Here is a tiny trained network, its code and every weight. The questions are about switching its units off for an input and a target symbol, where a switched-off unit gives its printed mean instead of its output.

import numpy as np


def w(rows, s, z=0):
    codes = np.array(rows[::2]) - 128.0
    scale = np.full(codes.shape[1], s)
    scale[-1] = z or s
    return codes * scale


def norm(h):
    return h / np.sqrt((h * h).mean(-1, keepdims=True) + 1e-5)


def f(y):
    return y / 2 * (1 + np.tanh(0.7978845608 * (y + 0.044715 * y**3)))


def softmax(a):
    e = np.exp(a - a.max(-1, keepdims=True))
    return e / e.sum(-1, keepdims=True)


def log_softmax(a):
    a = a - a.max(-1, keepdims=True)
    return a - np.log(np.exp(a).sum(-1, keepdims=True))


def net(x, mask):
    ids = ['αβγδεηθμξπσψω'.index(c) for c in x.split()]
    T = len(ids)
    res = E[ids] + P[:T]
    q, k, v = (norm(res) @ M[0].T for M in (Q, K, V))
    z = softmax(np.where(np.tri(T) > 0, q @ k.T / 3**0.5, -1e9)) @ v
    res = res + np.where(mask[0], z, O[0][:, -1]) @ O[0][:, :-1]
    y = f(norm(res) @ A[0][:, :-1].T + A[0][:, -1])
    res = res + np.where(mask[1:9], y, B[0][:, -1]) @ B[0][:, :-1]
    return log_softmax(norm(res)[-1] @ U[:, :-1].T + U[:, -1])


Q, K, V, O, A, B = {}, {}, {}, {}, {}, {}
E = w([
[171,75,140,218,70,139],'α',
[126,47,131,122,83,117],'β',
[225,224,9,205,155,129],'γ',
[195,134,108,172,99,109],'δ',
[168,68,159,102,225,135],'ε',
[169,136,176,48,94,92],'η',
[115,115,145,144,147,4],'θ',
[131,148,193,151,166,209],'μ',
[51,96,46,182,160,138],'ξ',
[154,87,140,158,68,124],'π',
[56,194,183,148,82,111],'σ',
[69,27,150,171,55,140],'ψ',
[91,74,104,64,38,213],'ω',
],0.021)
P = w([
[173,64,12,143,3,231],'0',
[196,59,51,145,7,213],'1',
[195,70,81,145,12,200],'2',
[202,92,106,158,34,191],'3',
[172,97,126,147,49,181],'4',
[184,106,145,153,70,169],'5',
[195,125,168,140,80,156],'6',
[179,123,188,136,103,148],'7',
[173,133,211,140,135,139],'8',
[177,143,209,144,130,133],'9',
],0.0064)
Q[0] = w([
[193,97,198,155,42,137],'head 0',
[165,89,201,247,97,108],'head 0',
[139,60,189,198,57,87],'head 0',
],0.014)
K[0] = w([
[156,161,251,108,153,97],'head 0',
[108,175,204,101,204,107],'head 0',
[105,153,247,110,183,80],'head 0',
],0.014)
V[0] = w([
[142,87,76,89,166,9],'head 0',
[164,111,112,70,170,211],'head 0',
[141,64,113,174,189,104],'head 0',
],0.012)
O[0] = w([
[207,45,104,166,46,1,45],'head 0',
[212,141,253,89,227,156,112],'head 0',
[149,6,49,191,194,179,3],'head 0',
],0.0091,0.0053)
A[0] = w([
[220,164,66,60,244,102,2],'neuron 0',
[122,122,154,102,48,161,91],'neuron 1',
[105,148,246,114,94,120,47],'neuron 2',
[30,223,122,77,135,109,135],'neuron 3',
[93,45,162,153,123,149,204],'neuron 4',
[228,222,134,158,116,139,183],'neuron 5',
[193,74,51,106,127,127,42],'neuron 6',
[147,176,167,64,81,71,188],'neuron 7',
],0.012,0.0038)
B[0] = w([
[213,63,180,187,109,65,134],'neuron 0',
[151,155,63,95,91,142,228],'neuron 1',
[123,210,170,103,140,118,233],'neuron 2',
[125,118,35,245,128,152,186],'neuron 3',
[156,163,184,79,172,100,184],'neuron 4',
[65,155,167,80,130,92,211],'neuron 5',
[61,179,151,94,180,93,143],'neuron 6',
[72,117,241,171,12,129,255],'neuron 7',
],0.011,0.0096)
U = w([
[188,74,162,215,108,197,84],'α',
[122,89,122,27,165,94,144],'β',
[190,184,108,145,170,83,185],'γ',
[79,158,103,70,160,92,75],'δ',
[206,56,186,144,166,138,231],'ε',
[142,124,232,111,68,102,80],'η',
[139,52,96,169,108,70,222],'θ',
[132,166,175,122,204,190,147],'μ',
[68,82,116,120,186,119,254],'ξ',
[232,147,83,88,97,157,124],'π',
[78,160,105,239,103,150,40],'σ',
[68,8,162,107,109,176,57],'ψ',
[143,114,142,126,139,150,106],'ω',
],0.011,0.0037)

Each question gives the input, a string of symbols that net reads in full, and the target symbol t.
The units are the heads (3 rows each of Q, K, V and O) and the neurons (one row each of A and B). Each row of codes is followed by its name. A weight is (code - 128) times the scale printed after its matrix; where a second scale follows, it is the last column's (O, A, B and U).
mask holds one flag per unit, heads first, then neurons. A switched-off unit (its flag False) gives its mean, the last column of its rows in O or B, instead of its output. The means were averaged over made-up inputs and are rounded, as every weight is.
A unit's drop is (log p(t) with every unit on - log p(t) with that unit switched off) / (log p(t) with every unit on - log p(t) with every unit switched off).
The circuit of an input: a set's keep is (log p(t) with only the set's units on - log p(t) with every unit switched off) / (log p(t) with every unit on - log p(t) with every unit switched off). Starting from all 9 units, units are removed one at a time, each time the one whose removal leaves the highest keep (on an exact tie, the one counted first), for as long as the keep stays at least 0.8.
circuit, biggest first: the units of the circuit, biggest drop first
top k neurons: the k neurons with the biggest drops, biggest first
drop when u is switched off: that unit's drop, to one decimal
input π β η β ψ π α η ε ψ, target ε: circuit, biggest first -> (head 0; neuron 7)
input π θ π μ β β, target μ: top neuron -> (neuron 7)
input π ω π δ, target δ: circuit, biggest first -> (head 0; neuron 7; neuron 5; neuron 6)
input β η α η π ξ α θ ε β, target ε: circuit, biggest first -> (head 0; neuron 4)
input ξ β α, target α: circuit, biggest first -> (head 0; neuron 2; neuron 7; neuron 4)
input π α θ β α ψ π σ π ε, target ε: circuit, biggest first -> (neuron 0; head 0)
input ψ β δ β β ψ, target ψ: top 4 neurons -> (neuron 2; neuron 7; neuron 4; neuron 3)
input π δ β ε σ π σ α ω ξ, target ξ: top 2 neurons -> (neuron 7; neuron 3)
input π α γ α α β, target β: top 2 neurons -> (neuron 7; neuron 4)
input α σ β δ, target σ: drop when neuron 3 is switched off -> 0.4
input π ψ α α, target α: drop when head 0 is switched off -> 1.9
input α ψ π π π π ω, target π: drop when neuron 5 is switched off -> 0.2
input η π σ π η σ π ξ α π, target σ: drop when head 0 is switched off -> 1.3
input ψ ψ γ π π π ε β, target ε: circuit, biggest first -> (head 0)
